Below is a small trained network, with its code and all its weights. Each question gives an input and a target symbol and asks what happens when units are switched off, that is, made to give their printed mean instead of their output.

import numpy as np


def w(rows, s, z=0):
    codes = np.array(rows[::2]) - 128.0
    scale = np.full(codes.shape[1], s)
    scale[-1] = z or s
    return codes * scale


def f(y):
    return y / 2 * (1 + np.tanh(0.7978845608 * (y + 0.044715 * y**3)))


def softmax(a):
    e = np.exp(a - a.max(-1, keepdims=True))
    return e / e.sum(-1, keepdims=True)


def log_softmax(a):
    a = a - a.max(-1, keepdims=True)
    return a - np.log(np.exp(a).sum(-1, keepdims=True))


def net(x, mask):
    ids = ['γεζηθλμ'.index(c) for c in x.split()]
    T = len(ids)
    res = E[ids] + P[:T]
    r = res
    for j in range(2):
        rows = slice(3 * j, 3 * j + 3)
        q, k, v = (r @ M[0][rows].T for M in (Q, K, V))
        z = softmax(np.where(np.tri(T) > 0, q @ k.T / 3**0.5, -1e9)) @ v
        o = O[0][rows]
        res = res + np.where(mask[j], z, o[:, -1]) @ o[:, :-1]
    y = f(res @ A[0][:, :-1].T + A[0][:, -1])
    res = res + np.where(mask[2:10], y, B[0][:, -1]) @ B[0][:, :-1]
    return log_softmax(res[-1] @ U[:, :-1].T + U[:, -1])


Q, K, V, O, A, B = {}, {}, {}, {}, {}, {}
E = w([
[108,213,132,126,74,130],'γ',
[195,47,76,246,137,118],'ε',
[78,96,67,234,175,39],'ζ',
[57,214,67,163,119,119],'η',
[187,167,48,105,69,51],'θ',
[134,134,47,14,180,181],'λ',
[93,129,175,63,228,60],'μ',
],0.013)
P = w([
[73,61,130,105,32,120],'0',
[98,102,100,126,85,105],'1',
[90,129,125,92,116,101],'2',
[107,153,113,108,135,101],'3',
[125,172,111,106,156,105],'4',
[158,181,136,97,178,107],'5',
[157,194,117,129,207,120],'6',
[195,205,130,128,218,114],'7',
[211,221,129,121,239,126],'8',
[226,235,130,136,254,123],'9',
[207,220,135,130,196,118],'10',
],0.0079)
Q[0] = w([
[85,190,102,129,148,139],'h0',
[207,139,101,142,104,126],'h0',
[128,7,188,146,156,232],'h0',
[141,157,137,139,134,121],'h1',
[158,170,33,171,169,48],'h1',
[163,128,78,70,168,96],'h1',
],0.013)
K[0] = w([
[220,136,108,84,177,54],'h0',
[119,158,106,220,169,167],'h0',
[80,56,148,129,7,126],'h0',
[165,145,116,162,142,114],'h1',
[208,254,95,79,226,104],'h1',
[106,204,178,143,220,171],'h1',
],0.009)
V[0] = w([
[167,66,153,84,136,44],'h0',
[225,58,107,18,170,172],'h0',
[188,147,108,78,2,132],'h0',
[156,215,136,117,104,102],'h1',
[179,154,70,182,65,142],'h1',
[54,158,91,88,167,242],'h1',
],0.0083)
O[0] = w([
[241,108,140,108,202,22,146],'h0',
[211,65,49,3,94,97,99],'h0',
[220,229,51,163,102,136,192],'h0',
[80,208,144,158,45,99,254],'h1',
[204,189,144,134,89,165,200],'h1',
[25,84,60,110,121,255,96],'h1',
],0.0067,0.0056)
A[0] = w([
[90,70,52,219,145,69,148],'n0',
[130,172,62,121,73,130,95],'n1',
[123,187,155,182,104,137,120],'n2',
[138,70,161,247,171,90,111],'n3',
[140,32,83,88,190,170,97],'n4',
[132,165,121,88,6,76,211],'n5',
[128,76,254,79,206,61,76],'n6',
[73,125,201,203,218,246,255],'n7',
],0.0064,0.0034)
B[0] = w([
[135,135,150,54,183,126,145],'n0',
[106,167,123,172,111,192,200],'n1',
[98,146,155,169,79,101,189],'n2',
[171,139,218,71,99,163,138],'n3',
[149,164,143,145,80,77,140],'n4',
[148,122,128,156,255,175,248],'n5',
[150,63,52,159,164,175,138],'n6',
[150,58,124,28,23,134,151],'n7',
],0.007,0.011)
U = w([
[156,205,180,181,150,149,209],'γ',
[197,102,203,104,82,161,30],'ε',
[66,121,162,81,177,1,206],'ζ',
[32,127,75,208,123,140,87],'η',
[194,144,82,180,130,114,2],'θ',
[107,158,107,17,32,165,96],'λ',
[126,87,48,77,203,220,185],'μ',
],0.0051,0.0018)

Each question gives the input, a string of symbols that net reads in full, and the target symbol t.
The units are the heads (3 rows each of Q, K, V and O) and the neurons (one row each of A and B). Each row of codes is followed by its name. A weight is (code - 128) times the scale printed after its matrix; where a second scale follows, it is the last column's (O, A, B and U).
mask holds one flag per unit, heads first, then neurons. A switched-off unit (its flag False) gives its mean, the last column of its rows in O or B, instead of its output. The means were averaged over made-up inputs and are rounded, as every weight is.
A unit's drop is (log p(t) with every unit on - log p(t) with that unit switched off) / (log p(t) with every unit on - log p(t) with every unit switched off).
The circuit of an input: a set's keep is (log p(t) with only the set's units on - log p(t) with every unit switched off) / (log p(t) with every unit on - log p(t) with every unit switched off). Starting from all 10 units, units are removed one at a time, each time the one whose removal leaves the highest keep (on an exact tie, the one counted first), for as long as the keep stays at least 0.8.
circuit, biggest first: the units of the circuit, biggest drop first
most important unit: the unit with the biggest drop
k most important neurons: the k neurons with the biggest drops, biggest first
heads that matter: for each layer, one digit per head in row order, 1 if its drop is at least 0.15 and else 0, layers parted by /
drop when u is switched off: that unit's drop, to one decimal
input γ θ ζ θ γ η μ θ, target ζ: circuit, biggest first -> [h0; h1]
input η θ ε, target ε: circuit, biggest first -> [n3; h0; n7; n5]
input η η η, target λ: 2 most important neurons -> [n7; n5]
input γ λ λ ζ, target μ: heads that matter -> 01
input λ θ λ ε γ γ θ γ ζ, target ζ: 3 most important neurons -> [n1; n0; n5]
input θ θ η ζ λ η η, target μ: heads that matter -> 11
input γ ε η, target λ: circuit, biggest first -> [n7; h0; h1; n5]
input μ λ ζ, target ζ: most important unit -> h0
input γ η η ζ, target λ: circuit, biggest first -> [n7; h0; n5; n3]
input θ η θ ζ ε λ γ θ, target μ: circuit, biggest first -> [h0; h1; n2]
input ε η γ λ ζ η η η γ, target λ: circuit, biggest first -> [n7; h0; h1]
input η ζ θ μ γ η, target ζ: heads that matter -> 10
input γ η θ θ θ η γ η λ, target λ: heads that matter -> 01
input θ θ λ η θ η μ, target μ: heads that matter -> 11
input μ ζ θ θ θ η ζ θ μ θ ε, target ε: circuit, biggest first -> [h0; n3; n7]
input μ λ θ λ γ, target μ: heads that matter -> 11
input ζ μ ζ γ, target ζ: most important neuron -> [n1]
input ζ θ θ θ η θ η θ η η θ, target η: heads that matter -> 11
input ε θ θ λ θ, target μ: circuit, biggest first -> [h0; h1; n5]
input γ θ θ θ θ θ γ θ θ μ, target μ: circuit, biggest first -> [n6; h0]
input γ θ γ γ ε η λ λ, target λ: drop when n4 is switched off -> 0.4
input η γ η γ η ζ, target λ: drop when n7 is switched off -> 0.6
input γ θ ε ζ θ λ η, target μ: drop when n5 is switched off -> -0.1
input λ θ γ γ η η μ μ ζ μ η, target ζ: drop when n5 is switched off -> 0.1
